[ 39.3  22.9 -60.3 -45.9] -45.9, 39.3

[[  8.5  -4.6   7.4   1.8 -56.4]
 [  3.2   8.8  57.2  29.2 -31.5]] -56.4, 3.2

[[-28.6  60.3  42.1  72.3]
 [-19.6 -31.7  13.8  -6.4]] 72.3, -19.6

[[-56.2  19.6 -50.2 -42.8  56.9  -3.7]
 [-12.2  48.0  35.5  27.4 -42.8   2.2]] -3.7, -12.2

[[ -5.4  61.2 -26.2  29.5]
 [ -1.8  -9.1  69.8   2.5]] 29.5, -1.8

[ 27.8  61.3 -37.2 -28.5  52.6  65.8] 65.8, 27.8
---
[1712 7842 2222 6295] → 6295
[9207 6579 7175 1794 4229] → 4229
[-601  -27 -298  530 -322 -719   97] → 97
[239  22  71 113] → 113
[-49 -12  49  47] → 47
[5 0 5 7 9 8] → 8
[1697 9402 6170 3994] → 3994
[67 84 65 15] → 15
---
[[-0.23 -0.25 -1.60 -0.76 -0.04  0.28]
 [-1.91  0.32 -0.32 -1.99 -1.53 -1.38]
 [ 0.05  0.25 -1.35  1.30 -1.74 -1.11]] -> -0.25

[[ 0.838 -1.038 -0.979  0.686]
 [ 1.932 -0.453  2.052 -0.026]
 [ 1.463  0.132 -1.254  0.900]] -> -1.038

[[ -77.028  -73.113 -101.060  -78.663  -81.865 -101.862]
 [-165.554  -64.812  -91.006 -123.098  -45.710  131.110]
 [-107.672  -93.692 -205.534 -128.631  -79.615  -83.503]] -> -73.113

[[-12.028  17.659   1.280  14.402]
 [ -4.889   7.820  -2.644   0.275]
 [ 14.324  -4.465   2.519  -4.670]] -> 17.659

[[  9.32  -9.71   4.03  -5.23  -8.33]
 [ -7.15   7.33  20.08  -6.81  -2.66]
 [-15.18   8.69   4.95   2.61  -5.84]] -> -9.71

[[-0.155 -0.070  0.047  0.073 -0.114]
 [-0.065 -0.096  0.010  0.107  0.118]
 [ 0.132  0.042 -0.041 -0.118  0.053]] -> -0.070
---
[[ -4.0  32.1 -16.8  58.8  -8.6 -67.6   3.8]
 [ 42.0  39.4  40.9   3.8  37.2   3.3  30.9]] => 3.3

[ 43.5  -5.2 -46.4  65.0 -55.4] => 65.0

[[-10.0 -41.5  -1.1 -62.3 -24.6]
 [ 11.3  29.9 -26.5 -31.6 -15.0]] => -31.6

[-58.3  59.2  27.9 -11.5 -21.1 -14.2] => -21.1

[ 49.9  67.7  74.3  -5.2 -61.0] => -5.2

[ -7.7 -22.2 -60.7 -21.8  12.5] => -21.8

[[ 61.2  28.6   1.4 -16.9  14.5]
 [ -5.0  -5.8 -28.6 -10.4  22.0]] => -10.4

[[ 41.1  22.1  69.5  12.0  -7.4]
 [ 20.5 -24.4 -50.2 -58.2 -43.9]] => -58.2
---
[-3.0, 0.5, 5.8, 1.8, 10.8, -0.8, 59.3] >> -3.0
[-3.4, 25.1, -6.2, 65.0, 36.5] >> -3.4
[33.6, 26.0, -52.7, -36.5] >> 33.6
[-34.4, -53.5, -12.2, 35.4] >> -34.4
[-14.5, -53.9, 48.1, 55.1, 0.2, -63.9] >> -14.5
[38.5, -30.4, -14.4, -34.9, 25.0, -39.5, 56.8] >> 38.5
---
Input: [-13.7  17.6   4.0   4.5 -52.6  53.0]
Output: -13.7
Input: [-37.0  55.2  30.7 -11.2]
Output: -37.0
Input: [32.5 13.3 63.9 26.0 19.3 24.0]
Output: 32.5
Input: [45.6 72.4 30.0 19.0 28.5 37.4]
Output: 45.6
Input: [  6.3 -42.8  -3.7 -27.5 -67.5 -35.0]
Output: 6.3
Input: [ 49.3   0.9  -3.7  63.2 -20.6]
Output: 49.3
Input: [-52.8  31.5   7.8   1.5  19.9 -41.0]
Output: -52.8
Input: [ 45.7  60.9  24.1 -23.4  -7.4]
Output: 45.7
Input: [-9.5 25.8 55.9 40.0 72.8 -6.8]
Output: -9.5
---
[-63.8  12.8   3.4  -6.5  73.1] | -63.8, 73.1

[[ 54.7  23.4  29.3 -21.4  32.6]
 [ 50.2  28.2  43.8  -8.9 -36.4]] | 54.7, -36.4

[-35.6 -20.7 -38.3 -41.4  -7.0 -68.7] | -35.6, -68.7

[ 67.8 -59.2  48.8 -65.1] | 67.8, -65.1

[10.6 -8.2 23.4 56.9  6.5 -5.1 27.6] | 10.6, 27.6

[[ 55.9  12.2  38.3  19.0   1.7  -2.3  12.3]
 [ 23.2 -13.9  -2.9 -15.1  18.9  49.5  38.1]
 [ 32.6  40.3 -16.1  15.4 -10.9 -31.0 -11.2]] | 55.9, -11.2

[[ 54.5  -3.5  23.4  26.4]
 [ 21.1 -32.9  -4.7  51.6]] | 54.5, 51.6

[[ 43.1 -34.7  65.6 -36.7  -4.0]
 [-10.1   9.6 -40.6 -23.8 -17.5]
 [ 19.5 -21.2 -23.8 -34.7  -5.1]] | 43.1, -5.1

[-67.3 -42.8  -5.0  44.1  68.7] | -67.3, 68.7
---
[[7 5 7 2 4 1]
 [2 4 3 6 3 5]
 [6 5 6 1 4 0]] gives 5

[2696 3893 6572 7778 1835] gives 2696

[93 21 79 68 52 73 45] gives 79

[5666 5059 8031 1067 9016] gives 5666

[4419 8662 2730 4170 1553] gives 4419

[101 154  57 194  38] gives 101

[[288 514 625 235  64 406  91]
 [462 475 202 415 273 950 425]] gives 202

[-548   28  692  463  392   88  930] gives 692
